The symbols move the elements like this.
q206: a>q635, y>q503
q396: a>q307, y>q666
q712: a>q790, y>q545
q951: a>q805, y>q537
q380: a>q635, y>q880
q44: a>q897, y>q571
q863: a>q788, y>q453
q775: a>q912, y>q669
q687: a>q203, y>q474
q893: a>q517, y>q200
q755: a>q66, y>q826
q445: a>q363, y>q116
q503: a>q409, y>q635
q173: a>q332, y>q70
q363: a>q180, y>q950
q790: a>q57, y>q893
q517: a>q755, y>q656
q66: a>q57, y>q508
q508: a>q454, y>q794
q339: a>q707, y>q575
q897: a>q97, y>q353
q804: a>q794, y>q179
q805: a>q711, y>q979
q179: a>q378, y>q180
q17: a>q261, y>q18
q571: a>q956, y>q982
q203: a>q85, y>q206
q501: a>q666, y>q951
q711: a>q979, y>q339
q854: a>q982, y>q712
q231: a>q396, y>q501
q826: a>q508, y>q804
q308: a>q463, y>q907
q94: a>q503, y>q788
q307: a>q520, y>q308
q70: a>q537, y>q361
q526: a>q863, y>q332
q608: a>q296, y>q863
q200: a>q712, y>q755
q57: a>q656, y>q454
q353: a>q18, y>q308
q520: a>q501, y>q353
q279: a>q41, y>q897
q453: a>q364, y>q70
q20: a>q712, y>q712
q332: a>q364, y>q537
q116: a>q296, y>q775
q666: a>q503, y>q805
q18: a>q571, y>q854
q409: a>q97, y>q307
q463: a>q396, y>q261
q545: a>q893, y>q897
q454: a>q20, y>q179
q979: a>q897, y>q707
q474: a>q206, y>q503
q361: a>q409, y>q396
q707: a>q707, y>q353
q950: a>q545, y>q517
q635: a>q364, y>q526
q575: a>q353, y>q956
q378: a>q66, y>q572
q180: a>q572, y>q203
q669: a>q520, y>q520
q982: a>q279, y>q790
q956: a>q41, y>q279
q296: a>q179, y>q179
q364: a>q501, y>q912
q880: a>q94, y>q863
q794: a>q608, y>q378
q41: a>q854, y>q200
q656: a>q826, y>q20
q97: a>q339, y>q44
q912: a>q361, y>q231
q537: a>q775, y>q409
q900: a>q545, y>q755
q85: a>q380, y>q635
q907: a>q261, y>q897
q788: a>q380, y>q332
q572: a>q116, y>q85
q261: a>q711, y>q97

The rows follow the links: the fewer symbols apart two elements are, the more alike their rows tend to be.

Each row is also shifted at random along 8 hidden directions that mean nothing.

Some elements, each with a row of numbers:
q526
[-281 -135  112 -564  269 -116  116   28   87  -66  360  -31  -14  133  335  439 -127 -867  396 -240   14  217  549  265  206  275  213 -175 -175   -5  456 -155  389  517   11 -339   19 -217  -40 -200  197  -41  255 -204 -140   13  168 -521  391  190  246  -32 -319  174  153  186  -32 -187 -323]
q66
[ 125  230 -127 -126 -209  180   51 -190  106  269 -301 -363 -203  209  235 -228 -343 -214  377 -244  349  -86   34  -82  -85  -58 -183 -408 -271 -371 -277   32  128 -477   -4   90  -21 -272   73  501  162 -416  329 -311   39  -74  -19  115  -10   91 -374 -213 -178  298  150  326 -267   45  -91]
q17
[-424  -79   -9  195 -336 -147   39 -187 -431   91  164  -88  -49  154   84 -249   35 -124 -105 -209  376 -311  126  -56   86  215   39   47 -445 -127 -331  444  356 -309  210 -237  166 -369 -245  144 -389   22  -80  112 -120   67 -665 -244 -109 -167  115 -152 -240  108  139   70   87 -156   95]
q179
[ 517  -55   80 -109 -398 -164  153   58  -50  -34  207   79  -11 -133 -325 -281  232   27  202   73    9   81   12  419  273  257 -137  -63  -46  231   11  233 -151  -78 -107  242 -234  195   59   32   70   -6 -180 -266  212  479 -188 -414 -455  257 -290 -214  -96  491 -178  231 -428   76 -500]
q378
[ 180  -95  -62 -176  116    4   92    9   70  -52 -169  147  119   -2 -357  -29 -120   42   70  318 -251 -173   -3  175   -7 -160 -132  -24  250  345  225 -312 -278  199  -17  232 -271  360  120 -226  312  -66   35 -271  151  110  450  -76   15  297 -341 -126  207  -49 -108   33 -275  258 -143]
q296
[-327  -71   -9  261  -26 -108  109 -218   -9  147  174 -192 -207  -87  -72 -447 -323  -80  -76  201  161 -325 -153  158   65  113  101  -55 -121  126  233  -98 -435 -104  224 -124  -89   -5  223 -319  -49   55   55   32 -291  326  120  255  -85  241 -576 -162  112 -236  -37 -264   38  206 -184]
q805
[ -44   89   65  249 -235 -170  -66 -286   92  179   75  -32  -88   44  242 -158   -5  -48 -330  -75  372 -326 -162 -223 -233   54 -330   50 -121 -446 -196  303   -6 -313   -1    6  370 -243  170  235   58  -22  163  180  -16  131 -632  342 -432 -191   22  -60  -32 -232  295  149  -98 -154   94]
q85
[ 242  -33  -47  -32  120  -41 -125  225  190  119   62 -163 -315  157  258   67 -187 -339  211 -148  264  218  -25  257   72  212  305 -296 -145  -45   10 -219 -215  -28  -44   26 -246  133  -42  207  -86  108  241  226   25  244    2 -231   35  257 -129 -448 -467  344   60  -43  147  123 -177]
q454
[ 681 -151 -107 -297  104  -51  -56 -216  119   91   -1 -172  194  135  124  -45 -437 -781  163  118  408 -500  197 -134    3 -279  201 -201 -343  214 -225  -11  239   61  148  -35  -34 -206  -30  110  -60 -184  391 -395  -32  291  133  -12  293   23 -456  -72  -74  -15  100 -269   52  508  -60]
q711
[ 846   -8  188  230  -48 -311 -175   22 -106 -147  244  231   34 -239 -151 -179  189 -210 -535  281  289 -290  129   21   78  -33  368  493   35  309 -241   85   42   69  111  -30  147 -162  -57   66 -232  199 -112  253 -148  453 -480 -194 -233 -235  255   46  112 -280 -283 -383  126  165   41]
q826
[-1339    25   317   -21   127  -208   161  -211   323  -242   -21   -89   -28   -86   -84    -6   -88  -359    55   346  -168   -13   323    33   244    83    12    70   359   199   280   -80    -8  -211    87   -20  -112  -191   166  -233   109  -278   143  -468  -157   319   129   -24  -172   299   -33    65   340    -6  -254    -5  -172   115  -599]
q608
[ 763  -11 -183 -601 -206  116   95 -129 -254  251  181 -108  -33   91   96   -8 -117 -564  411 -196  158   -8  406  268  177  208  393 -215 -368   21  211 -180  224  342   17 -117  103 -266 -136  -35  233   46   93 -287 -178  143  364 -430  352  126 -206 -240 -122  107   84  114 -181    0 -112]
q380
[ 665 -124  256  203  114 -295 -113   83  182  124   88  245  -45   80  -47 -179 -480 -120   59  121   66 -140 -336 -100   34   62 -344  238 -140  261 -248  243  120  110 -153  -18 -113  501  129 -184  -61  -46  128  391  -78  302 -423   97  132   56 -367 -317 -439  236 -212 -425   30  160  -68]
q712
[  15  -59 -101   76   20 -179 -173  228  272 -125   96   76   71 -100  143   34  173 -139   60   53   92  196   10   35    7 -236   63    7 -111  207 -364  124  166  180 -184  232 -240 -182 -117  221 -112   30  108 -121  -55  173  -23   48  143 -283  -53  154   98  365 -152 -181  104  326   38]
q880
[-761 -198  262 -130  -45 -249   24 -760  117  489  122  180  338  234 -101  -99 -548 -170  131  -16 -210 -260 -127 -438  -32  273 -696  323 -110  -97  189  344  335  -72 -198 -394  676  132  199 -669  157 -145  -57   47 -380   -4  -95  658  265  116 -276 -228 -121 -393   64  -61  -72 -307  -44]
q804
[-172  134 -219  -67 -394  407  209 -449  -19  181 -277 -354 -180 -103  -69 -157 -355  -54  251  -73  -98  238  135   33  157  209  448 -149  -66 -318  243 -176  266  -50  195  -96  595 -406  -27 -179  271 -169  -36 -328 -451   64  718  231  144  259 -150 -406  507 -143 -215 -168 -206 -214  -62]
q755
[-114  174    4  232 -147   37 -178 -197  363   57 -271 -159  -12 -119 -110 -206 -201   60  121  -65  -62  238  -67 -164  -19 -116 -258   28   32  -51 -234  274  304 -364  -46   43  198 -115   62  160  -82 -378   80 -216 -245   24 -127  353   94  -14 -187  -25  178  291 -325 -126  -55  -60 -300]
q463
[-240  227 -159  552 -444  200  166   43 -334 -179 -493   64 -267   -8 -260 -180  156 1031 -149   30 -463  213 -338 -239   -5  108 -282  178  301 -250 -178  285  265 -195   22  288  255  214  -78 -112   93  -65 -254  238 -141 -271 -203   14 -141  -67  233 -313  441  184 -255 -110 -195 -386   76]
q116
[-435  -43 -187   67   20  250  -43  141  126 -205 -143   63  208 -270 -286  242  -39  324    8  -45 -449  287 -226  348    2 -188 -213 -246   76  175  491  172  156  646  182  156   79  433  178 -224  272   25   88  -91  149  193  -12  -33   15  211 -296 -153  186  396    5 -250 -372 -312 -447]
q20
[-271  -32   -4 -155 -150 -157  -38 -255  276   73  128  -89  150   30   99  -73  123 -374  165   73   71   77  201 -118   58   12    6   -2  -58   15 -175   69  111 -190 -197   64  109 -405  -45   21  -40 -114   54 -423 -214  173  189  180   71  -46  -30   99  217   46 -113   71   49  286 -168]
q173
[ 743  -46 -108  -20  332  195  153  252   68 -213  -81  -94 -133 -123   77  189 -303  -81  117 -128  -47   66  126  199 -118 -193   80 -139  -38  -35  246 -270   67  283  248 -158 -184  -51   37  -18   86 -126  189  -87  -37 -498  405 -149  320   30   92  194  -22  -89   94   27  169  -68  213]
q537
[ 568  203 -154  520  -83  491  269   98  118 -128 -268 -278 -393 -353  117  -32 -366  592    8 -214 -199  350 -361  -43 -146  -48   46 -165  -21 -567  166   41  135   51  351  -68  346  -63  220   -1  163 -164   82  185 -209 -479  329  397    4   12    5   54  335 -148  -10 -224   93 -405  258]
q231
[-490   43 -150  275   -1  207  258   81   28 -420  -99 -169 -200 -136  352  236  179  281 -125  220 -314   98 -147 -268   -4   57  332 -119  263 -317  245  -28   97  324  255  149  190  -83  114 -322  106  130  189   53 -210   37  269   67  -10  -32  167   48  542 -149  139 -426  154  -42  -48]
q520
[-250  347  -53 -275  -85  593   63 -199 -369  191 -254 -287   34    4  255   56   82  264  112 -150 -139  226 -137 -442   86   51  530  -98   50 -383  169 -114  101  -39   68 -183  520 -114   16  -44   40   86 -165  110 -182 -223  451  369  232  -96   32  162  229 -367   66 -304   63 -225  195]
q517
[-384  -42 -103 -267  151 -154 -384 -461  212  204  169 -329  330  101  240   61  -95 -809   46 -216  292 -123  386 -186  -32  -98   74 -151 -265  149   -8  107  264 -184   82 -432  285 -555  -78   48 -344  -93  289 -363 -445  115 -163  215  450  -90 -117  199 -109  -49  125  -77  368  144 -441]
q912
[ 351  200   37  735   -5  103  313  290   21 -309   38 -324 -585 -257  352 -321  -38  563 -128  146   41   53 -504 -136  -19  158  263  -77   50 -304  -15    1 -432 -255  301   54 -251  -24  279 -110 -210   70  101  367 -238  -60   85  303 -254  -35 -194  183  157 -113   16 -398  409  166   58]
q788
[ 947  160   99  419  -23  -72   12  124   32  219    7   63 -570  -85   30 -461 -447  274   97  122  -76  207 -368  -68   34  246  207  362   26  -44  -94 -234 -218  -38 -116  -56  -29  185   82 -238   36   17  -85  535 -594  -81  353  305  305    4 -175 -277    9 -152 -479 -469  238   94  261]
q979
[1006 -269   58 -521   93 -121 -295 -280 -164  -24  147  475  837  -83 -371  402  188 -491 -385  165  -30 -381  396 -130    5 -314   35  421   43  432    1  151  565  618   11 -114  592  -12 -136 -132   59  159 -113 -195  150  303 -257 -181  103 -226  317  223  170 -435   -8 -247 -144  -57   99]
q200
[ 528  -57 -217 -256   13   19 -253  221  157  -25   71  115  240  -78   71  241  264 -247  182 -127   18  361  179   72    6 -321  191  -62 -150  211 -295   10  336  382 -212  143 -106 -208 -256  283  -81   65   24 -279  -12    4  208 -130  390 -283   94  245   96  310 -149  -69   82  237   93]
q279
[ -39 -102   19 -109 -426   48  186  111 -217   42  295  293  180 -251 -295  -20  539  363   83  -92 -194  457   95  338  267  224  217  214  -81  -10  -91  119   45  124 -225  127  144 -149 -240  -24   20  220 -633  -71  137  -26  290 -183 -259 -162  414  163  260   14 -228  245 -118 -195  389]

From each start, follow one symbol. Which element do you reach?
Answer with the element's name.
[ 624   17  124   22    8    6  275    4  156   26   19   86  -61   32  106   30 -151  364  189 -103 -218   25 -323 -178 -222   94 -702  -67   20 -347   93  104 -127  -61 -119   33   -5  292  295 -146  250 -166   20   53  187 -448   93  294  -85   44  -87  170 -132 -104  289  329  -85 -173  162]
y q912
[-781 -370   19 -380  197 -294  -93 -372  324  144  104  461  784  154 -263  165  171  -49    0  276 -360 -267   41 -324 -212 -360 -759  244  204  339  -30   61 -112   76 -418  102    4   85   59 -389  117  -43 -180 -477  137 -253  381  567  172 -170  -55  453  323 -432   83  249   29  306  252]
y q893
[ 308  -71   92  615   47  -67   -7  560 -164 -461 -105  316 -117 -335 -388  -98   73  491 -372  233  -39   78 -177  333  142 -247  195  355   87  407 -307  200  230  288  246  210 -305  250 -130  143 -161   58 -228  321  168  126 -392 -327 -136 -180  211    2  160  296 -508 -476  -45  -20  255]
a q897
[-843  -50  119  -97 -159 -341 -208 -345  269  113  332    9  330  -26  -39  -38  353 -225   99 -158  -34  236  204  -57   55  113 -434   70  -53   48  -69  395  121 -336 -302 -132  175 -349  -14    5 -230  -48 -146 -337 -193   86 -318  224  -40 -126   78  284  -15  190  -57  350   41  -54 -454]
a q517
[ 449  307 -288  546 -102  119 -407  222  176   31 -242 -248 -348 -173  176 -208  -50  246  -48 -317  172  481 -215   89 -130 -217  147 -114 -204 -121 -384  183  264 -126   32   41    2 -235 -154  514 -248  -78  169  204 -391  -29 -320  172  245 -285  -96  -73   23  557 -287 -311  160  -55  -69]
y q897
[ 333  -10 -363  -44   67  305  -82 -275  -37  349 -139  -66  -63  -61 -376  -90  -45  400  -20  261 -410  123  -83   55 -137   83  478   75  394  123  542 -900 -866   51  -66  -16  157  178   55 -605  167  344 -318   43 -427 -203 1346  481  361  276 -216 -162  593 -851 -203 -155  301  218  216]
y q85
[-623  -86 -245  -42  148   27 -159  211  211  -14   65 -353 -118  128  211  203 -144 -442  138 -335  341   28   73  468  -78  -36  -33 -665 -311  -48  189   71  -46  122  207   -6 -322   14   32  367  -40   10  488  -71  292  301 -502 -376  -62  281 -344 -317 -531  654  409  194 -146  -56 -563]
y q203
[1095   23 -237 -366 -210  278   96 -177 -153  265 -177 -107   24   57 -129 -113 -297 -198  263   -1   68 -118  158   32   48  -36  316 -126 -153   24  -14 -260  169  155   35   51  161  -99  -90  -10  255 -125   24 -300  -98   34  575  -95  287  140 -279 -268  134  -47  -86  -43 -186  111  118]
y q378
[-140  103  -39 -113   23  127  104  111   76    3   -9 -133 -322  -28  317  170 -406 -331  358 -302  -66  418  159  228  153  196  256 -178 -254 -230  275   26  647  594  120 -155  231 -176  -38  -75  332 -138  317   23 -327   36  124 -283  437   84   25 -366  -87  444  -64 -223 -256 -409 -189]
a q788
[-534   52 -327  -36   90  260  214  218 -195 -493 -310  -39 -110  117  249  476  377  310 -104  175 -487   76   99 -236  -76  -55  215 -132  429 -174  282 -213  179  439  141  281  -15   52 -111 -225  225  101  163  -84   -7 -209  345 -357  189    7  401  -34  497   20  192 -107   10  -62  -48]
a q307
[ 120  325  -63  349   68  253   63  314 -398 -175 -287 -329 -513  147  411 -198  -12  382 -127   63  175 -179 -293 -373  -75  -44  399 -107   45 -197 -316  -96 -149 -272  220   44 -314   76  -48  255 -263   48  147  396  -67 -139 -172  -65  110 -155  -72   34  -94   34  110 -359  278  225  152]
y q308
[-1069    82   346  -113  -215  -229   272  -361   118    30   172  -232  -164    15    18  -303    56  -354   187   188    89   -55   344    84   300   435   103    34   143   -61   191   -85  -246  -619   -75   -69   -56  -417   135  -147    31  -206   -70  -454  -223   297   172     6  -397   301   -32    -2   193   -75  -129   372  -186   101  -470]
y q794
[1037 -113   52 -336  -40  -89   -2  -89   54  337  189   24  -88  191   28   44   -1 -220  305  -55   15  235   74  -65   71  397  187   37   -3 -114  -54 -358 -319 -228 -384  -36   61  134  -65 -125  -23  148 -155  145 -110  -42  464  -35  132  221  125 -237 -321 -184  -27  261  244  134  114]
a q364
[ 284   70 -185 -369  -68 -189 -371  -50  -23  215  359 -106  148   42  -17  -11  561 -274  112 -325  106  204  342  227  -41  123  -93 -135  -80  206   68  -73 -347 -220 -298  -89 -122 -243 -132  215 -256  171 -123 -220 -121  -23 -137 -253  142  -39   47  227 -285  210  127  606  149   86 -517]
a q545
[ 446   23 -250   -6  -64  -34 -317 -112  -57  305  183  -77   27  -33 -247 -216  259  247  -45 -100  -86   96  -93  165 -169   73  -91  -44   48  185  193 -258 -688 -215 -185  -12  -79   94   -2  -80 -158  252 -235   81 -154  -92  199  149   83   90 -228   40  -56 -164   57  286  173  113 -201]
y q950
[ 174   58    1 -181   94  -85   19  257  274 -274  -79  -41  -35   20  187   84   -7 -468  236   94  136   53  225  104  119 -228   85 -221  -52  199 -264   36  251  128  -60  290 -396 -121  -30  394  101 -244  327 -418  171  293  -79 -391    7   10  -89   -1  -12  622 -146  -18 -210  372 -329]
y q454
